The rows lie along a hidden order. The number after each row says roughly how far along it the row is, from 0 to 20. A new part has a new order.
In the rows, zero is written as 128.
[130 144 130 136 105 152 167 143 129 135 159  92  82 200 110 117  97 124
 124 112 157 123 125 162 136  99 106 102 160 125 147 139  92 114  90 145
 171 114 120 130  77  78 156 154 133  91 135 105 134 127  85 211 159 137
 145 118  86 114 134] : 17
[133 104 146 122 119 113 118 111 156 184 174  82  69 195 115 125 146 126
 122 101  84 128 143 182 203  83 126 106 141 115 139 108 210 124  97 148
 142 114 134 143  99 128 146 126 130 154 142 129 163 124 174 205 124 129
 138  82 128  88 109] : 5
[143 142  74 130 129 128 142 124 128 157 133 142 133 147 147 195 115 129
 128 118 154 148 138 146 164  90  99 115 133 140 126 182  61 108 111 140
 128 110 137 181  87 124 117 187 136 136  87 125  72 139 104 188  51  69
 141 162 111 136 149] : 11
[106 127  66 125 117 118 112 130  66 127 175 159 116 155 112 192 132 139
 133  90 135 149  93 142 182 124 118 130 171 149 130 167 172  93 135 156
 128 110 133 148  99 134 115  79 139 161 132 113 102 138  95 228 109 117
 136  42 136 132 157] : 7
[117 148 131 134  92 149  99 108 174 132 141 180 141 156 135  47 146 131
 106 117  73 135 157 116  93 110  92 115 126 137 121 175 134 114  95 164
 134 148 101 104 126 115 169 123 131 136 111 133 149 143  90  65  93 160
 122 170 130 137 136] : 0
[149 108 124 138 127  98  85 133 122 125  51   1 158  92 124 161 130 147
 124 138 156 153 140 162 108 122 126 129 135 173 113 145 116  59 144 160
 108 119 139 173 117 141 136 192 126 131  77 114 174 134 118  98  75 108
 131  45 151 137 135] : 8
[ 94 112 120 125 112 157 149 153  95  82  58 174 162 150 140 144 109 140
 120 166 168 141 143 118  75 164  97 143 167 139 134 164 125 177 126  89
 128 130 123 139 144 137 158 148 164 114  87 123 153 120 103 166 160 156
 131 123 137 156 134] : 15
[120 153 157 135 126 111 112  91 217 113 154  30 136 147 148  79 130 118
 122 106  65 122 117 125 128  89  79 120 186 120 140 127 191 148 103 139
 119 126 122 163 104 125 155 138 139 166  85 132 193 149 134 105  67 140
 122 140 123 132 111] : 1
[106 142 113 142 112 113 141 129 155 140 170 194 149  83 117  60 123 151
 120  95 101 134  97 130 164 136 151 132 174 123 133 160 123 121 118 177
 126 122 107 134 125 120 135  62 164 165  95 124 137 133   6 116  84 141
 113 133 119 112 151] : 1
[131 162 101 120 139 121  97 101 127  66 185 100 142 129 128 130 135 106
 144  99 100 118  84 100 101 121  90 138 149 139 133  87 194 138 125 124
 117 139 123 141 119 139 101  74 103 149 138 135 151 137 184  95  94 139
 133 115 125 140 106] : 6
[137 110 145 125 162 118 112 168  96  87  85  81 131 152 136 221 106 119
 139 138 195 128  94 144  77 119 124 120 176 128 126 106 140 148 158 109
 141 138 136 166 125 145 106 142 131  99 140 130  82 118 206 171 168  88
 150  48 114 125 117] : 20
[135 179 121 126 140 164 158 140 188 121 143 254 110 170 146  53 158 138
 115 148 172 147 132 117 122 117 116 137 126 126 132 123 140 138  86 119
 121 139  87 146 144 121  79  51 145  94 198 132 120 114 134 109 144 107
 128  97 153 128  99] : 19
[134 117 128 136 150 110 161 155 225  89 122 126  97 115 163 177 120 137
 120 143 135 132 120  84 145 117 167 112 134 119 143 151 116 166 173 145
 111 111 112 157 155 134 130 165 135 151 135 128 145 109 199  35  46 134
 120 164 177 146  95] : 18
[134 151 129 133 109 163 113 139 121 140 111  82 115 173 111  38 154 148
 113 155 161 157 154 179  96 127 129 123 107 176 112 135 146  67  87 158
 130 138  98 122 119 110  96  98 130  72 183 110 139 129  83 115 179 127
 124   1 160 124 127] : 14
[122 101 141 136 123 116 126  79 129 112 155   1 129 118 123  98  89  98
 132 153  65 107 120 200 163 134 199 119 115 146 122  92  93 121 159 169
 144 112 127 118 125 158 137 123 127 110 134 118  83 119 109  78 123 146
 125 122 130 124 138] : 4
[106 108 119 125 116 165 149 157 126 118  79 131 129 173 139 112 123 152
 105 173 195 155 165 159  95 142 105 127 175 143 128 175 130 156 113 102
 125 129 113 155 135 137 141 134 171 108  94 122 159 115 113 196 144 135
 132 110 146 143 128] : 14
[107  54 139 127 111 115 108 120  61 121 123  38 138 119 121 149  95 118
 130 168  62 117 135 182 121 142 199  98 121 147 118 125 122 154 155 152
 155 129 136 111 122 157 154 157 129 143 112 124 100 127 125  99 130 162
 125 142 127 125 146] : 3
[121 100 158 124 117 109  92 122  90 137  32  25 142 159 134 195 155 143
 129 147  89 150 132 130 147 126 133 130 105 154 128 152 196 106 120 149
 124 108 136 159 138 135 146 165 131 154 147 110 103 134 162  83 141 116
 135   8 169 144 138] : 10
[121 149  65 133 110 129 161 147 127  76 171 153 138  69 129  96 118 155
 121 128 148 140  98 108 145 153 158 126 153 152 133 169  91 124 123 161
 113 121  98 143 120 123 113  81 140 156  87 113 162 126  49  72  37 152
 122 160 134 141 138] : 7
[136 162 146 130 149 151 148 148 192 161 140 246 105 135 135  36 164 139
 116 146 164 141 130 125 123 115 138 129 121 109 121 113 144 128  98 125
 121 146  98 131 145 119  71  57 144  98 201 137 107 119 120 121 170  98
 115  91 148 108 104] : 18

Next part:
[152  96 157 141 129 124  76 185  87  92 145 111 146 141 135 102  92 134
 134 134 125 137 139 116 246 136  75 131 150  65 113 170 108 158 158 106
  75 162 115  91 212 210 127  99 124 148 109 168 144 108 114 105  40 112
 131 132 102  90 170 134 164 133 159 119 161 133 160 148 133 143 187  68
 144 140 143 125 146 119 156 160 174 156  83  76 140 104 100 136 143 103
  67 120 100 119 162 153 114 132 109 149 120 131 102  85 184 134 131 156
 118 122 130 118 121 152 122  59 152  47  84 164  75 255 136  83 110 132
 129 135 148 166 126  80 143 255 156 107 157 189  43 151] : 20
[138 106 154 144 138 131  93 225 103 114 135 118 132 138 135 128  98 131
 130 133 124 126 128 117 222 123  78 128 134  43 105 168 114 156 150 109
 104 157 123  68 191 189 121 107 135 170 120 158 133 105 127 103  59 107
 133 125 112 101 162 129 161 133 151 108 165 132 150 139 128 156 173 104
 138 129 138 134 146 114 149 155 177 152  91  98 135 119 115 127 139 101
  99 178 101 118 150 147 115 127 112 165 118 133 108  91 183 131 130 146
 114 131 119 144 124 140 112  79 140  73  98 149  80 231 128 109 123 126
 122 140 148 157 111  91 152 249 140 113 153 174  72 135] : 18
[121 114 151 144 134 128 112 162 108 120 133 123 139 137 135 135 104 128
 134 123 122 124 128 116 172 106 113 118 137  75 111 145 119 139 134 105
 110 146 116 106 153 167 117 116 133 146 128 151 132 109 130 104  88 113
 126 138 119 109 141 148 154 126 143 121 137 134 148 130 117 136 147 114
 129 123 129 131 153 127 138 140 149 158 113 103 132 122 142 127 136 107
 102 153 116 122 146 135 119 124 118 137 126 124 108  93 158 132 129 135
 120 137 126 136 130 137 121  97 135  98 106 143 107 176 132 119 126 121
 123 142 143 146 100 102 135 189 144  99 149 165  77 137] : 13
[123 112 149 147 137 129 103 205 111 127 133 125 134 135 142 126  85 130
 131 123 125 114 121 118 187 113  98 115 127  48 100 161 118 158 140 100
 117 146 122  67 168 164 114 108 144 173 133 143 127 101 133 104  77 112
 133 124 118 109 157 149 159 124 141 108 161 131 145 126 120 143 144 121
 129 116 134 134 156 122 137 146 168 154 102 105 131 122 142 125 142  99
 116 204 108 121 148 138 113 119 116 152 125 125 110  78 166 132 134 136
 116 146 123 156 130 135 111 106 128  97 101 143  86 199 130 132 139 118
 114 148 143 143  80 101 148 201 131 102 150 163  81 136] : 14
[126 111 153 150 144 139 113 215 116 129 125 137 119 126 135 144  90 140
 123 123 118 126 127 118 180 116 114 122 114  43 110 160 121 139 142 110
 134 137 131 107 158 146 117 122 142 157 115 153 119  88 138 104  93 111
 141 114 124 119 190 139 147 141 140 111 140 132 145 131 123 138 154 132
 130 127 139 133 128 118 144 137 169 158  98 123 131 126 120 117 134 120
 135 218 114 120 149 131 117 114 122 159 140 133 105  85 165 129 120 132
 118 130 116 157 134 122  98 114 132  87 113 133  98 165 126 121 142 114
 126 141 151 148  98 145 148 213 132 126 148 144  83 120] : 13
[ 97 142 122 125 130 126 160  81 139 144 126 147 119 110 127 181 124 133
 116 110 125 121 134 130  64 117 173 119 111 165 135 110 137  92 109 133
 163  97 119 186  76  84 119 155 122  88 122 123 121 126 146 119 166 122
 131 135 139 154  87 149 117 134 118 133  77 139 120 119 113  98  96 155
 110 131 119 125 121 144 116 107  83 133 155 166 124 138 149 115 116 155
 170 155 150 133 119  97 137 122 134  95 154 112 125 126  99 124 110 106
 129 130 131 130 145 101 121 162 121 167 147 102 172   6 134 143 139 114
 150 126 134 111 158 193 108  52 130 126 114  86 148 113] : 0
[132 108 148 148 135 129  99 193 104 117 133 118 137 141 136 122  94 128
 133 131 125 123 126 117 190 114  91 122 139  52 101 161 116 155 142 108
 103 152 122  90 182 196 119 107 137 166 127 153 133 109 126 106  60 110
 129 131 114 104 152 136 162 127 147 106 157 131 149 134 128 148 161 108
 135 123 131 134 151 118 146 150 169 154  99  97 133 120 130 128 141 100
 100 174 103 121 154 143 115 126 114 153 117 130 109  85 174 131 132 143
 114 136 120 145 122 139 115  86 136  78 101 149  83 219 128 116 125 125
 115 143 142 153  93  87 149 232 139 105 155 170  77 138] : 16
[ 96 135 125 124 130 123 151  96 139 144 134 142 126 110 134 172 110 129
 118 109 127 116 132 126  85 115 156 112 116 144 127 113 135 108 119 127
 156 105 109 181  59  86 112 144 128  95 128 124 125 126 145 123 189 122
 129 136 135 145  96 159 120 124 122 130  83 139 117 118 111 101  95 149
 105 119 120 127 139 152 112 106  89 136 151 152 125 135 164 120 127 147
 159 152 145 131 116 100 134 121 132  91 146 106 125 117 102 126 118 109
 125 141 134 123 144 105 125 156 115 164 140 109 154  12 135 146 140 114
 147 130 131 111 150 177 109  40 130 113 122  99 132 122] : 1
[142 106 156 146 139 132  93 207  94 111 134 120 134 138 133 124  95 133
 129 134 123 130 131 117 226 123  86 129 134  45 105 168 113 154 147 109
 101 156 124  83 194 184 121 109 131 168 115 161 133  99 124 105  61 111
 133 126 113 105 165 127 160 135 150 110 162 132 153 144 130 146 173 103
 139 131 138 132 142 114 149 153 180 159  93 102 136 116 110 128 139 100
  95 167 103 119 154 147 116 127 114 163 122 134 106  90 178 131 129 148
 115 127 119 139 121 140 111  83 142  59 100 153  79 237 128 108 121 125
 126 140 147 158 106 100 147 250 143 118 151 170  70 134] : 18
[120 112 134 152 156 131 102 255 118 144 131 110 114 128 145 108  82 114
 118 141 129 103 108 119 196 119  43 121 110   1  83 189 122 183 167 110
 136 162 133   1 211 169 110  91 167 233 148 126 118 111 142 111  67 111
 134 114 119 114 176 104 165 115 136  81 213 127 124 129 149 166 136 141
 139  89 123 148 179  98 137 166 195 146  92 112 132 129 132 123 149  70
 134 255  83 112 145 140 114 132 113 197 101 131 120  97 191 121 138 148
  85 167 103 202 116 131  97  96 110  97  99 148  64 248 112 174 136 130
 104 151 140 159  59  73 173 255 100 116 151 170  95 128] : 18
[103 122 134 136 148 132 128 132 130 130 136 134 123 109 135 164  99 130
 120 120 119 125 134 120 134 113 125 121 113 105 117 134 122 118 139 124
 136 126 111 143 110 122 113 132 131 117 122 147 125 113 142 109 117 112
 130 133 126 129 124 141 141 132 133 113 109 140 131 126 127 111 130 133
 116 117 125 130 148 138 130 126 115 144 124 135 131 128 140 122 130 128
 144 179 132 122 133 113 131 128 128 116 136 114 110  91 133 125 115 125
 116 139 125 137 141 113 111 130 128 133 121 126 131  85 133 126 126 119
 149 130 143 135 144 162 119 140 133 120 132 128  97 120] : 7
